Here is a tiny trained network, its code and every weight. The questions are about switching its units off for an input and a target symbol, where a switched-off unit gives its printed mean instead of its output.

import numpy as np


def w(rows, s, z=0):
    codes = np.array(rows[::2]) - 128.0
    scale = np.full(codes.shape[1], s)
    scale[-1] = z or s
    return codes * scale


def norm(h):
    return h / np.sqrt((h * h).mean(-1, keepdims=True) + 1e-5)


def softmax(a):
    e = np.exp(a - a.max(-1, keepdims=True))
    return e / e.sum(-1, keepdims=True)


def log_softmax(a):
    a = a - a.max(-1, keepdims=True)
    return a - np.log(np.exp(a).sum(-1, keepdims=True))


def net(x, mask):
    ids = ['βγηθξφω'.index(c) for c in x.split()]
    T = len(ids)
    res = E[ids] + P[:T]
    u = 0
    for l in range(3):
        r = norm(res)
        for j in range(3):
            rows = slice(2 * j, 2 * j + 2)
            q, k, v = (r @ M[l][rows].T for M in (Q, K, V))
            z = softmax(np.where(np.tri(T) > 0, q @ k.T / 2**0.5, -1e9)) @ v
            o = O[l][rows]
            res = res + np.where(mask[u + j], z, o[:, -1]) @ o[:, :-1]
        u += 3
    return log_softmax(norm(res)[-1] @ U[:, :-1].T + U[:, -1])


Q, K, V, O = {}, {}, {}, {}
E = w([
[11,116,202,142,111],'β',
[159,98,122,219,2],'γ',
[125,175,143,66,41],'η',
[172,92,133,214,52],'θ',
[204,117,174,89,234],'ξ',
[43,79,205,115,82],'φ',
[93,112,63,56,100],'ω',
],0.0098)
P = w([
[151,170,229,168,139],'0',
[88,85,112,198,177],'1',
[101,81,110,190,177],'2',
[111,73,95,180,172],'3',
[121,63,90,173,169],'4',
[131,59,90,164,162],'5',
[144,51,94,155,151],'6',
[146,41,95,142,143],'7',
[157,33,110,131,134],'8',
[170,17,110,117,123],'9',
[176,9,126,108,116],'10',
[185,1,132,94,102],'11',
],0.0075)
Q[0] = w([
[196,82,192,235,96],'L0H1',
[76,106,248,107,125],'L0H1',
[131,162,118,105,160],'L0H2',
[160,159,119,132,136],'L0H2',
[72,143,182,74,205],'L0H3',
[124,91,137,211,29],'L0H3',
],0.014)
K[0] = w([
[164,30,169,69,117],'L0H1',
[129,190,242,138,125],'L0H1',
[138,71,153,91,119],'L0H2',
[118,83,95,119,115],'L0H2',
[93,246,142,138,203],'L0H3',
[132,29,205,94,61],'L0H3',
],0.014)
V[0] = w([
[160,180,182,110,60],'L0H1',
[201,83,195,49,210],'L0H1',
[132,170,134,231,172],'L0H2',
[131,254,6,150,167],'L0H2',
[86,58,161,35,144],'L0H3',
[137,231,81,121,208],'L0H3',
],0.0061)
O[0] = w([
[145,79,176,79,168,117],'L0H1',
[72,49,35,204,186,205],'L0H1',
[43,225,90,176,108,169],'L0H2',
[46,182,243,197,62,1],'L0H2',
[125,190,171,254,95,166],'L0H3',
[234,17,179,107,23,37],'L0H3',
],0.0053,0.0059)
Q[1] = w([
[11,178,164,134,173],'L1H1',
[144,146,75,130,138],'L1H1',
[49,166,208,107,121],'L1H2',
[199,200,47,113,102],'L1H2',
[175,163,197,105,127],'L1H3',
[105,94,189,137,120],'L1H3',
],0.012)
K[1] = w([
[76,142,229,90,43],'L1H1',
[108,127,79,118,176],'L1H1',
[50,222,182,158,137],'L1H2',
[145,91,2,46,51],'L1H2',
[69,196,156,230,113],'L1H3',
[208,151,201,242,172],'L1H3',
],0.0091)
V[1] = w([
[48,82,147,46,117],'L1H1',
[108,102,65,121,108],'L1H1',
[127,146,188,254,102],'L1H2',
[71,25,61,215,186],'L1H2',
[77,28,55,54,82],'L1H3',
[113,107,103,126,66],'L1H3',
],0.0057)
O[1] = w([
[101,255,100,207,38,114],'L1H1',
[83,138,84,76,89,139],'L1H1',
[190,57,127,203,45,111],'L1H2',
[145,75,150,51,85,253],'L1H2',
[84,180,141,119,142,143],'L1H3',
[124,185,72,107,92,97],'L1H3',
],0.0063,0.0073)
Q[2] = w([
[50,120,121,4,159],'L2H1',
[185,163,99,151,151],'L2H1',
[110,77,94,137,225],'L2H2',
[77,86,240,170,132],'L2H2',
[46,89,167,116,73],'L2H3',
[190,128,147,129,100],'L2H3',
],0.012)
K[2] = w([
[110,99,182,37,150],'L2H1',
[85,160,43,137,104],'L2H1',
[205,100,115,68,164],'L2H2',
[193,128,245,173,96],'L2H2',
[31,116,166,147,114],'L2H3',
[95,147,63,131,94],'L2H3',
],0.012)
V[2] = w([
[11,75,11,207,62],'L2H1',
[99,100,196,48,124],'L2H1',
[229,224,150,178,100],'L2H2',
[130,170,246,17,130],'L2H2',
[147,228,32,86,17],'L2H3',
[2,84,102,162,34],'L2H3',
],0.005)
O[2] = w([
[90,84,254,199,108,112],'L2H1',
[165,65,122,106,171,146],'L2H1',
[145,55,53,121,102,72],'L2H2',
[66,122,122,145,3,114],'L2H2',
[115,35,88,168,142,2],'L2H3',
[234,122,70,166,145,124],'L2H3',
],0.007,0.0081)
U = w([
[58,55,197,62,22,77],'β',
[111,145,213,238,106,252],'γ',
[41,242,118,50,109,170],'η',
[2,39,34,173,171,7],'θ',
[194,63,180,59,215,81],'ξ',
[177,95,72,120,8,253],'φ',
[245,191,39,195,146,90],'ω',
],0.011,0.0036)

Each question gives the input, a string of symbols that net reads in full, and the target symbol t.
The units are the heads (2 rows each of Q, K, V and O). Each row of codes is followed by its name. A weight is (code - 128) times the scale printed after its matrix; where a second scale follows, it is the last column's (O and U).
mask holds one flag per head, layer by layer. A switched-off head (its flag False) gives its mean, the last column of its rows in O, instead of its output. The means were averaged over made-up inputs and are rounded, as every weight is.
A unit's drop is (log p(t) with every unit on - log p(t) with that unit switched off) / (log p(t) with every unit on - log p(t) with every unit switched off).
The circuit of an input: a set's keep is (log p(t) with only the set's units on - log p(t) with every unit switched off) / (log p(t) with every unit on - log p(t) with every unit switched off). Starting from all 9 units, units are removed one at a time, each time the one whose removal leaves the highest keep (on an exact tie, the one counted first), for as long as the keep stays at least 0.8.
units of the circuit, in order: the units of the circuit, biggest drop first
unit that matters most: the unit with the biggest drop
heads that matter: for each layer, one digit per head in row order, 1 if its drop is at least 0.15 and else 0, layers parted by /
drop when u is switched off: that unit's drop, to one decimal
input ξ η ω θ, target η: heads that matter => 001 / 000 / 000
input θ η ξ η ξ η θ η θ φ, target ω: units of the circuit, in order => L2H3; L0H3; L1H1; L0H1
input η ξ β β θ ξ γ, target θ: heads that matter => 101 / 000 / 000
input ξ ξ ξ ξ η θ γ, target ξ: unit that matters most => L2H2
input γ ξ ξ θ ξ η ξ β β ξ γ ω, target η: heads that matter => 000 / 001 / 000
input β β β ξ ξ ξ β η ξ θ β, target γ: units of the circuit, in order => L1H2; L0H1; L1H1
input φ γ β ω γ, target η: heads that matter => 001 / 000 / 000
input γ ξ ξ ξ ξ φ θ ξ ξ φ, target ξ: heads that matter => 101 / 110 / 011
input η ξ φ φ φ β γ ξ β, target β: heads that matter => 111 / 110 / 010
input θ ξ η β γ φ ξ β, target ω: units of the circuit, in order => L2H3; L1H1; L0H1; L1H2
input β φ β β ξ β θ β η ξ γ, target θ: units of the circuit, in order => L0H1; L0H3
input φ ξ ω φ ξ ξ γ ξ γ ξ β, target η: units of the circuit, in order => L1H1; L2H1
input θ ξ ξ φ, target ω: heads that matter => 101 / 100 / 001
input β β θ η γ γ β, target γ: units of the circuit, in order => L1H2; L2H1
input γ ξ β η γ ω φ, target ξ: unit that matters most => L0H1
input η β φ, target β: units of the circuit, in order => L2H2; L0H1
input φ β ξ ξ β φ β φ φ β φ, target η: heads that matter => 111 / 100 / 010
input ω β ξ φ β φ β ξ φ β β, target φ: heads that matter => 011 / 010 / 011
input ξ β θ θ γ, target ξ: units of the circuit, in order => L2H2; L0H3
input ξ ξ γ β φ ξ φ, target θ: units of the circuit, in order => L0H1
input ξ ξ θ η γ γ ξ β, target θ: heads that matter => 100 / 000 / 000
input φ η η φ, target η: heads that matter => 110 / 110 / 111
input β ξ ξ β ω β ω β φ ξ θ, target γ: units of the circuit, in order => L2H1; L0H3
input β η ω γ β ξ θ γ φ ξ ω, target η: units of the circuit, in order => L1H2; L0H1
input θ γ η β ω η γ, target η: heads that matter => 101 / 010 / 000
input γ β β, target ξ: heads that matter => 100 / 010 / 010
input γ η ξ β φ ξ φ ξ θ, target γ: units of the circuit, in order => L2H1
input β ξ β φ, target γ: drop when L1H2 is switched off => 1.3
input β ξ γ ξ η θ ξ φ γ, target γ: drop when L0H3 is switched off => 0.3
